Below is a small trained network, with its code and all its weights. Each question gives an input and a target symbol and asks what happens when units are switched off, that is, made to give their printed mean instead of their output.

import numpy as np


def w(rows, s, z=0):
    codes = np.array(rows[::2]) - 128.0
    scale = np.full(codes.shape[1], s)
    scale[-1] = z or s
    return codes * scale


def f(y):
    return np.maximum(y, 0)


def softmax(a):
    e = np.exp(a - a.max(-1, keepdims=True))
    return e / e.sum(-1, keepdims=True)


def log_softmax(a):
    a = a - a.max(-1, keepdims=True)
    return a - np.log(np.exp(a).sum(-1, keepdims=True))


def net(x, mask):
    ids = ['ΛΞαβθμπστω'.index(c) for c in x.split()]
    T = len(ids)
    res = E[ids] + P[:T]
    q, k, v = (res @ M[0].T for M in (Q, K, V))
    z = softmax(np.where(np.tri(T) > 0, q @ k.T / 4**0.5, -1e9)) @ v
    res = res + np.where(mask[0], z, O[0][:, -1]) @ O[0][:, :-1]
    y = f(res @ A[0][:, :-1].T + A[0][:, -1])
    res = res + np.where(mask[1:17], y, B[0][:, -1]) @ B[0][:, :-1]
    return log_softmax(res[-1] @ U[:, :-1].T + U[:, -1])


Q, K, V, O, A, B = {}, {}, {}, {}, {}, {}
E = w([
[144,132,132,122],'Λ',
[132,168,166,173],'Ξ',
[111,203,102,94],'α',
[180,64,64,145],'β',
[187,204,134,157],'θ',
[86,171,145,123],'μ',
[195,182,40,118],'π',
[105,85,166,178],'σ',
[254,102,102,200],'τ',
[95,193,153,155],'ω',
],0.02)
P = w([
[193,97,179,16],'0',
[171,97,163,37],'1',
[149,100,151,61],'2',
[127,104,138,82],'3',
[109,107,122,103],'4',
[90,109,110,121],'5',
[69,116,97,142],'6',
[50,117,88,162],'7',
[36,121,76,177],'8',
[18,122,67,194],'9',
[2,126,52,212],'10',
],0.0096)
Q[0] = w([
[226,161,22,143],'head 0',
[62,63,29,4],'head 0',
[168,5,146,181],'head 0',
[122,108,100,102],'head 0',
],0.031)
K[0] = w([
[246,203,43,104],'head 0',
[75,66,36,31],'head 0',
[160,4,107,209],'head 0',
[135,109,83,101],'head 0',
],0.035)
V[0] = w([
[66,128,106,189],'head 0',
[108,123,149,131],'head 0',
[226,108,205,2],'head 0',
[90,158,58,201],'head 0',
],0.0062)
O[0] = w([
[252,133,108,116,7],'head 0',
[192,136,92,139,47],'head 0',
[6,136,108,197,248],'head 0',
[89,110,190,35,156],'head 0',
],0.0045,0.002)
A[0] = w([
[157,138,152,88,54],'neuron 0',
[125,148,87,151,55],'neuron 1',
[219,125,203,6,208],'neuron 2',
[131,119,105,140,76],'neuron 3',
[104,135,151,148,225],'neuron 4',
[115,88,167,140,32],'neuron 5',
[120,126,166,137,3],'neuron 6',
[156,111,123,58,167],'neuron 7',
[182,140,164,44,79],'neuron 8',
[87,108,120,130,188],'neuron 9',
[112,189,130,125,64],'neuron 10',
[194,88,151,70,77],'neuron 11',
[194,110,173,118,23],'neuron 12',
[136,120,167,121,37],'neuron 13',
[150,162,129,125,237],'neuron 14',
[129,152,149,93,230],'neuron 15',
],0.018,0.0043)
B[0] = w([
[120,113,123,133,130],'neuron 0',
[104,106,177,82,238],'neuron 1',
[253,170,238,105,169],'neuron 2',
[120,114,169,137,167],'neuron 3',
[164,145,78,89,203],'neuron 4',
[132,61,120,101,157],'neuron 5',
[151,103,123,111,131],'neuron 6',
[139,148,93,184,178],'neuron 7',
[167,140,161,88,150],'neuron 8',
[170,161,129,128,199],'neuron 9',
[89,63,148,148,231],'neuron 10',
[105,146,181,216,153],'neuron 11',
[88,145,221,123,147],'neuron 12',
[164,124,120,123,132],'neuron 13',
[94,131,84,109,254],'neuron 14',
[155,157,79,156,199],'neuron 15',
],0.03,0.0055)
U = w([
[182,254,148,94,252],'Λ',
[95,179,52,140,200],'Ξ',
[90,170,148,78,204],'α',
[157,134,111,202,92],'β',
[162,146,140,133,32],'θ',
[156,159,142,127,1],'μ',
[171,123,139,141,83],'π',
[208,67,131,121,84],'σ',
[141,186,199,142,67],'τ',
[153,163,136,127,7],'ω',
],0.0072,0.0038)

Each question gives the input, a string of symbols that net reads in full, and the target symbol t.
The units are the heads (4 rows each of Q, K, V and O) and the neurons (one row each of A and B). Each row of codes is followed by its name. A weight is (code - 128) times the scale printed after its matrix; where a second scale follows, it is the last column's (O, A, B and U).
mask holds one flag per unit, heads first, then neurons. A switched-off unit (its flag False) gives its mean, the last column of its rows in O or B, instead of its output. The means were averaged over made-up inputs and are rounded, as every weight is.
A unit's drop is (log p(t) with every unit on - log p(t) with that unit switched off) / (log p(t) with every unit on - log p(t) with every unit switched off).
The circuit of an input: a set's keep is (log p(t) with only the set's units on - log p(t) with every unit switched off) / (log p(t) with every unit on - log p(t) with every unit switched off). Starting from the 12 units with the biggest drops (on a tie, the unit counted first), units are removed one at a time, each time the one whose removal leaves the highest keep (on an exact tie, the one counted first), for as long as the keep stays at least 0.8.
units of the circuit, in order: the units of the circuit, biggest drop first
k most important neurons: the k neurons with the biggest drops, biggest first
drop when u is switched off: that unit's drop, to one decimal
input π σ ω Ξ μ π β β π π Λ, target Λ: units of the circuit, in order : [neuron 10; neuron 9]
input θ π θ Λ β π τ τ, target τ: units of the circuit, in order : [neuron 12; head 0; neuron 11]
input θ Λ α α θ, target Ξ: units of the circuit, in order : [head 0; neuron 2; neuron 14]
input μ σ Λ, target Λ: most important neuron : [neuron 10]
input β θ π β σ π π β θ ω θ, target α: units of the circuit, in order : [neuron 1; neuron 15; head 0]
input π Ξ π, target Ξ: units of the circuit, in order : [head 0; neuron 2]
input σ ω π π σ π σ α Ξ, target Λ: units of the circuit, in order : [head 0; neuron 2; neuron 10]
input π θ θ π τ, target τ: units of the circuit, in order : [neuron 12; neuron 11]
input π μ β π π Ξ μ, target Ξ: units of the circuit, in order : [neuron 2; neuron 1]
input π π θ σ π Ξ, target Λ: 3 most important neurons : [neuron 2; neuron 10; neuron 4]
input α α σ τ β θ α α Λ θ π, target Λ: 4 most important neurons : [neuron 2; neuron 8; neuron 10; neuron 5]
input θ β θ π Ξ θ Ξ μ π π θ, target α: 4 most important neurons : [neuron 1; neuron 10; neuron 15; neuron 7]
input π σ π Ξ π θ θ, target Ξ: 2 most important neurons : [neuron 14; neuron 2]
input τ π μ, target Λ: drop when neuron 11 is switched off : 0.0
input μ σ Λ θ τ Λ θ σ α ω, target Λ: drop when neuron 2 is switched off : 0.7
input π π α β α, target Ξ: drop when neuron 2 is switched off : 0.2
